Here is a tiny trained network, its code and every weight. The questions are about switching its units off for an input and a class, where a switched-off unit gives its printed mean instead of its output.

import numpy as np


def w(rows, s, z=0):
    codes = np.array(rows[::2]) - 128.0
    scale = np.full(codes.shape[1], s)
    scale[-1] = z or s
    return codes * scale


def f(y):
    return y / 2 * (1 + np.tanh(0.7978845608 * (y + 0.044715 * y**3)))


def log_softmax(a):
    a = a - a.max(-1, keepdims=True)
    return a - np.log(np.exp(a).sum(-1, keepdims=True))


def net(x, mask):
    res = np.array(x, float).reshape(1, 2) / 4 @ E
    y = f(res @ A[0][:, :-1].T + A[0][:, -1])
    res = res + np.where(mask, y, B[0][:, -1]) @ B[0][:, :-1]
    return log_softmax(res[-1] @ U[:, :-1].T + U[:, -1])


A, B = {}, {}
E = w([
[147,5,71,228,100,44,114],'x0',
[76,204,182,61,211,87,1],'x1',
],0.0099)
A[0] = w([
[166,99,66,144,51,207,110,68],'neuron 1',
[108,190,198,186,173,92,21,245],'neuron 2',
[168,79,56,130,107,160,195,251],'neuron 3',
[81,118,68,55,104,135,60,34],'neuron 4',
[86,227,169,67,161,204,200,251],'neuron 5',
[72,173,194,103,163,78,106,223],'neuron 6',
[111,179,117,96,91,136,255,225],'neuron 7',
[168,120,144,157,125,88,76,131],'neuron 8',
[88,176,154,90,182,153,135,35],'neuron 9',
[113,186,75,128,57,203,214,248],'neuron 10',
],0.009,0.0031)
B[0] = w([
[86,77,190,148,124,110,138,186],'neuron 1',
[87,77,52,52,87,170,149,231],'neuron 2',
[171,105,163,94,62,58,120,243],'neuron 3',
[104,91,88,130,93,176,134,143],'neuron 4',
[123,109,210,61,196,75,159,255],'neuron 5',
[88,1,83,102,115,155,112,211],'neuron 6',
[155,184,174,70,66,81,147,204],'neuron 7',
[107,137,90,106,102,191,112,152],'neuron 8',
[74,89,137,145,175,144,174,179],'neuron 9',
[153,186,194,109,64,75,59,225],'neuron 10',
],0.0092,0.011)
U = w([
[189,246,244,20,75,82,124,249],'0',
[2,128,144,54,236,162,209,124],'1',
[210,53,146,220,15,73,212,158],'2',
[93,94,37,106,112,96,25,248],'3',
[224,196,130,177,210,165,202,5],'4',
[149,231,105,175,168,117,132,5],'5',
[191,211,75,158,136,242,169,5],'6',
[141,178,156,185,185,86,138,5],'7',
],0.0059,0.0031)

Each question gives the input, the list of numbers given to net, and the class t.
The units are the neurons (one row each of A and B). Each row of codes is followed by its name. A weight is (code - 128) times the scale printed after its matrix; where a second scale follows, it is the last column's (A, B and U).
mask holds one flag per neuron, in row order. A switched-off neuron (its flag False) gives its mean, the last column of its row in B, instead of its output. The means were averaged over made-up inputs and are rounded, as every weight is.
A unit's drop is (log p(t) with every unit on - log p(t) with that unit switched off) / (log p(t) with every unit on - log p(t) with every unit switched off).
The circuit of an input: a set's keep is (log p(t) with only the set's units on - log p(t) with every unit switched off) / (log p(t) with every unit on - log p(t) with every unit switched off). Starting from all 10 units, units are removed one at a time, each time the one whose removal leaves the highest keep (on an exact tie, the one counted first), for as long as the keep stays at least 0.8.
units of the circuit, in order: the units of the circuit, biggest drop first
unit that matters most: the unit with the biggest drop
k most important neurons: the k neurons with the biggest drops, biggest first
drop of u: that unit's drop, to one decimal
input [-2,1], class 1: units of the circuit, in order -> neuron 3; neuron 10
input [0,-7], class 0: units of the circuit, in order -> neuron 10; neuron 7
input [3,2], class 3: units of the circuit, in order -> neuron 5; neuron 7
input [2,2], class 3: units of the circuit, in order -> neuron 5; neuron 7
input [-4,1], class 1: unit that matters most -> neuron 3
input [2,8], class 3: 2 most important neurons -> neuron 5; neuron 6
input [-6,4], class 1: drop of neuron 10 -> 0.0
input [-1,-7], class 0: drop of neuron 10 -> 0.4
input [-1,-6], class 0: 3 most important neurons -> neuron 10; neuron 7; neuron 6
input [-8,1], class 1: drop of neuron 3 -> 0.3
